354  280  14
332  253  22
346  303  -35
-205  -15  -93
403  -585  293
->
354  280
332  253
346  303

365  -36  -344  -444
206  612  -223  -318
284  -159  -36  -76
->
365  -36
206  612
284  -159

-34  -169  -505  91
309  -107  97  -119
330  -282  -321  91
->
-34  -169
309  -107
330  -282

-138  273  -140  -697
157  -54  174  -78
78  -349  17  -244
-171  131  -150  126
->
-138  273
157  -54
78  -349

664  -263  592  411
245  237  95  114
-238  175  -197  -55
-519  530  -620  -316
-554  563  -593  -303
->
664  -263
245  237
-238  175

-165  -458  -241  220  409
546  471  -26  -26  130
196  -672  -101  -104  -106
-131  321  -129  291  527
->
-165  -458
546  471
196  -672

69  -336  139  372  -129
-243  164  -11  105  -153
309  385  291  -176  3
464  536  43  128  -239
->
69  -336
-243  164
309  385

153  642  -7  232  76
-449  443  -43  233  207
-146  -598  310  62  137
232  636  -35  192  27
-52  -674  54  3  -190
->
153  642
-449  443
-146  -598

-211  228  49  -495
30  -160  71  -220
-204  231  18  -478
265  134  470  164
-12  -167  94  -168
->
-211  228
30  -160
-204  231
---
260  128  -84
-15  502  -200
-138  -281  208
-285  194  -74
->
260  502  208

-162  -72  -11  190
30  547  6  -25
7  -126  0  -19
->
-162  547  0

-502  233  107  296  317
-391  233  44  181  202
-280  233  179  -262  -315
114  233  -275  -160  -311
-184  233  162  -85  234
->
-502  233  179  -160  234

-264  174  327
-256  -678  522
-37  -2  -10
399  -64  -99
->
-264  -678  -10

-343  -120  118  -271  -24
-345  -170  259  -512  -24
-345  -206  324  -583  -60
-345  -141  154  -324  -24
->
-343  -170  324  -324

31  4  0
-412  109  534
->
31  109

148  -59
-109  -526
->
148  -526
---
-15  20  3  37
-32  47  -21  -13
-17  10  5  73
-5  -25  2  -687
14  -22  5  18
->
-15  20
-32  47
-17  10

-589  683  -700
-86  -82  -105
-257  429  -671
-527  -121  158
->
-589  683
-86  -82
-257  429

203  113  -315  -388  -172
159  -266  105  -342  150
104  -461  523  -269  440
->
203  113
159  -266
104  -461

-323  222
-445  97
-220  -192
-385  80
628  -299
->
-323  222
-445  97
-220  -192

146  114
-12  263
561  -89
-214  -97
->
146  114
-12  263
561  -89

-499  190  -107  486
-267  -395  -651  -157
-268  -336  -581  -107
299  356  625  103
->
-499  190
-267  -395
-268  -336

16  -257
56  -505
12  -319
47  -280
->
16  -257
56  -505
12  -319

576  -74  -413  10  -101
-133  -161  234  338  250
-42  76  -5  -377  -3
362  -73  -223  54  -42
-120  -178  196  229  254
->
576  -74
-133  -161
-42  76

-203  -432
494  -97
158  -300
-80  234
-54  -60
->
-203  -432
494  -97
158  -300
